Below is a small trained network, with its code and all its weights. Each question gives an input and a target symbol and asks what happens when units are switched off, that is, made to give their printed mean instead of their output.

import numpy as np


def w(rows, s, z=0):
    codes = np.array(rows[::2]) - 128.0
    scale = np.full(codes.shape[1], s)
    scale[-1] = z or s
    return codes * scale


def norm(h):
    return h / np.sqrt((h * h).mean(-1, keepdims=True) + 1e-5)


def f(y):
    return np.maximum(y, 0)


def softmax(a):
    e = np.exp(a - a.max(-1, keepdims=True))
    return e / e.sum(-1, keepdims=True)


def log_softmax(a):
    a = a - a.max(-1, keepdims=True)
    return a - np.log(np.exp(a).sum(-1, keepdims=True))


def net(x, mask):
    ids = ['ΞΦαεζτ'.index(c) for c in x.split()]
    T = len(ids)
    res = E[ids] + P[:T]
    u = 0
    for l in range(3):
        r = norm(res)
        for j in range(2):
            rows = slice(4 * j, 4 * j + 4)
            q, k, v = (r @ M[l][rows].T for M in (Q, K, V))
            z = softmax(np.where(np.tri(T) > 0, q @ k.T / 4**0.5, -1e9)) @ v
            o = O[l][rows]
            res = res + np.where(mask[u + j], z, o[:, -1]) @ o[:, :-1]
        u += 2
        y = f(norm(res) @ A[l][:, :-1].T + A[l][:, -1])
        res = res + np.where(mask[u : u + 4], y, B[l][:, -1]) @ B[l][:, :-1]
        u += 4
    return log_softmax(norm(res)[-1] @ U[:, :-1].T + U[:, -1])


Q, K, V, O, A, B = {}, {}, {}, {}, {}, {}
E = w([
[120,194,232],'Ξ',
[109,78,52],'Φ',
[10,41,28],'α',
[174,97,10],'ε',
[254,109,144],'ζ',
[133,15,125],'τ',
],0.009)
P = w([
[132,146,64],'0',
[101,14,155],'1',
[185,1,132],'2',
[31,107,208],'3',
[104,66,156],'4',
[99,72,148],'5',
[145,40,113],'6',
],0.0057)
Q[0] = w([
[2,119,152],'L0H0',
[122,108,114],'L0H0',
[93,130,80],'L0H0',
[254,133,102],'L0H0',
[213,126,24],'L0H1',
[189,21,100],'L0H1',
[128,177,132],'L0H1',
[168,177,118],'L0H1',
],0.0093)
K[0] = w([
[32,186,113],'L0H0',
[131,122,99],'L0H0',
[41,62,155],'L0H0',
[203,14,137],'L0H0',
[205,202,108],'L0H1',
[112,169,60],'L0H1',
[77,86,254],'L0H1',
[99,251,213],'L0H1',
],0.0079)
V[0] = w([
[208,59,86],'L0H0',
[44,42,153],'L0H0',
[183,84,138],'L0H0',
[44,245,81],'L0H0',
[137,2,150],'L0H1',
[140,223,216],'L0H1',
[217,42,159],'L0H1',
[62,144,124],'L0H1',
],0.0088)
O[0] = w([
[58,236,112,156],'L0H0',
[135,102,225,196],'L0H0',
[52,158,163,156],'L0H0',
[252,137,60,44],'L0H0',
[133,112,254,254],'L0H1',
[116,145,58,4],'L0H1',
[80,16,202,201],'L0H1',
[178,204,129,119],'L0H1',
],0.0062,0.0056)
A[0] = w([
[163,149,175,30],'L0N0',
[75,194,174,40],'L0N1',
[94,217,85,4],'L0N2',
[123,58,254,118],'L0N3',
],0.0049,0.0033)
B[0] = w([
[224,128,188,129],'L0N0',
[98,147,1,134],'L0N1',
[146,220,142,129],'L0N2',
[72,234,99,255],'L0N3',
],0.0043,0.0071)
Q[1] = w([
[220,39,190],'L1H0',
[119,187,37],'L1H0',
[14,235,192],'L1H0',
[71,85,46],'L1H0',
[56,2,20],'L1H1',
[97,54,175],'L1H1',
[80,204,223],'L1H1',
[144,196,187],'L1H1',
],0.0072)
K[1] = w([
[60,77,154],'L1H0',
[204,223,80],'L1H0',
[208,93,82],'L1H0',
[154,41,211],'L1H0',
[37,36,35],'L1H1',
[67,128,21],'L1H1',
[185,201,2],'L1H1',
[174,185,112],'L1H1',
],0.0086)
V[1] = w([
[156,254,180],'L1H0',
[165,160,136],'L1H0',
[167,192,251],'L1H0',
[86,174,112],'L1H0',
[104,93,125],'L1H1',
[209,190,154],'L1H1',
[22,86,128],'L1H1',
[145,246,139],'L1H1',
],0.0097)
O[1] = w([
[40,68,102,1],'L1H0',
[87,103,123,46],'L1H0',
[84,2,114,164],'L1H0',
[84,195,85,106],'L1H0',
[126,159,157,157],'L1H1',
[103,63,60,51],'L1H1',
[131,203,217,217],'L1H1',
[49,46,120,75],'L1H1',
],0.0077,0.0036)
A[1] = w([
[111,26,3,98],'L1N0',
[92,125,123,2],'L1N1',
[52,91,142,66],'L1N2',
[148,230,194,114],'L1N3',
],0.005,0.0065)
B[1] = w([
[48,111,118,157],'L1N0',
[89,120,255,128],'L1N1',
[128,141,179,142],'L1N2',
[106,130,86,252],'L1N3',
],0.0081,0.0027)
Q[2] = w([
[246,229,65],'L2H0',
[117,88,38],'L2H0',
[163,98,221],'L2H0',
[87,111,119],'L2H0',
[107,25,132],'L2H1',
[32,118,160],'L2H1',
[142,101,42],'L2H1',
[67,188,132],'L2H1',
],0.012)
K[2] = w([
[54,37,244],'L2H0',
[102,79,158],'L2H0',
[188,112,62],'L2H0',
[77,132,92],'L2H0',
[175,246,176],'L2H1',
[161,112,2],'L2H1',
[188,168,239],'L2H1',
[36,140,70],'L2H1',
],0.0079)
V[2] = w([
[87,92,180],'L2H0',
[250,112,109],'L2H0',
[197,63,106],'L2H0',
[85,54,112],'L2H0',
[174,109,130],'L2H1',
[103,190,178],'L2H1',
[89,150,100],'L2H1',
[177,77,170],'L2H1',
],0.012)
O[2] = w([
[53,237,133,83],'L2H0',
[188,72,176,88],'L2H0',
[144,111,208,16],'L2H0',
[28,141,208,14],'L2H0',
[121,129,203,100],'L2H1',
[240,153,69,255],'L2H1',
[113,67,45,128],'L2H1',
[164,165,255,112],'L2H1',
],0.0072,0.0029)
A[2] = w([
[2,96,129,91],'L2N0',
[61,250,51,129],'L2N1',
[66,108,41,2],'L2N2',
[35,161,77,75],'L2N3',
],0.0044,0.0066)
B[2] = w([
[90,117,80,191],'L2N0',
[3,131,25,250],'L2N1',
[74,113,201,128],'L2N2',
[101,231,164,142],'L2N3',
],0.0056,0.0016)
U = w([
[114,67,196,220],'Ξ',
[51,132,71,149],'Φ',
[231,175,128,60],'α',
[134,89,3,170],'ε',
[127,216,64,152],'ζ',
[45,178,180,2],'τ',
],0.011,0.0038)

Each question gives the input, a string of symbols that net reads in full, and the target symbol t.
The units are the heads (4 rows each of Q, K, V and O) and the neurons (one row each of A and B). Each row of codes is followed by its name. A weight is (code - 128) times the scale printed after its matrix; where a second scale follows, it is the last column's (O, A, B and U).
mask holds one flag per unit, layer by layer, with each layer's heads first. A switched-off unit (its flag False) gives its mean, the last column of its rows in O or B, instead of its output. The means were averaged over made-up inputs and are rounded, as every weight is.
A unit's drop is (log p(t) with every unit on - log p(t) with that unit switched off) / (log p(t) with every unit on - log p(t) with every unit switched off).
The circuit of an input: a set's keep is (log p(t) with only the set's units on - log p(t) with every unit switched off) / (log p(t) with every unit on - log p(t) with every unit switched off). Starting from the 12 units with the biggest drops (on a tie, the unit counted first), units are removed one at a time, each time the one whose removal leaves the highest keep (on an exact tie, the one counted first), for as long as the keep stays at least 0.8.
circuit, biggest first: the units of the circuit, biggest drop first
which heads matter: for each layer, one digit per head in row order, 1 if its drop is at least 0.15 and else 0, layers parted by /
input ζ α α ζ ε, target ζ: circuit, biggest first -> (L0H0; L2H1)
input ε Φ ζ ε α, target ε: which heads matter -> 10 / 10 / 11
input τ Ξ ε α Ξ ζ Φ, target τ: circuit, biggest first -> (L2H0)
input ε α Ξ τ Ξ, target ε: which heads matter -> 10 / 11 / 11
input τ τ α τ τ α τ, target τ: which heads matter -> 10 / 00 / 10
input Ξ Ξ α Φ α ε, target Ξ: circuit, biggest first -> (L0H0; L2H1)
input τ ε Ξ τ τ Ξ α, target τ: circuit, biggest first -> (L2H0; L0H1)
input ζ ζ Φ, target ζ: circuit, biggest first -> (L0H0; L2H0)
input ε α ζ, target ε: which heads matter -> 10 / 11 / 11
input ζ Ξ Ξ Ξ Φ Ξ τ, target ζ: circuit, biggest first -> (L2H0; L0H0; L2H1)
input ε τ τ, target ε: circuit, biggest first -> (L0H0; L2H1; L2H0)
input Ξ ζ ζ, target Φ: which heads matter -> 11 / 11 / 01
input ε α τ, target ε: which heads matter -> 10 / 10 / 01
input Ξ τ ε, target Ξ: circuit, biggest first -> (L2H0; L0H0)
input α Ξ Ξ, target α: circuit, biggest first -> (L0H0; L2H0; L0H1)
input ε α Ξ τ τ Ξ Φ, target ε: circuit, biggest first -> (L0H0; L2H1)
input Φ ε Ξ ε ε, target Φ: circuit, biggest first -> (L0H0; L1H0)
input Ξ α ζ, target Φ: which heads matter -> 11 / 11 / 00
input ε Ξ ζ ε Φ ε, target ε: which heads matter -> 10 / 10 / 10
input ζ ε τ Φ, target ζ: which heads matter -> 10 / 00 / 11
input α α ε τ, target α: which heads matter -> 00 / 00 / 00
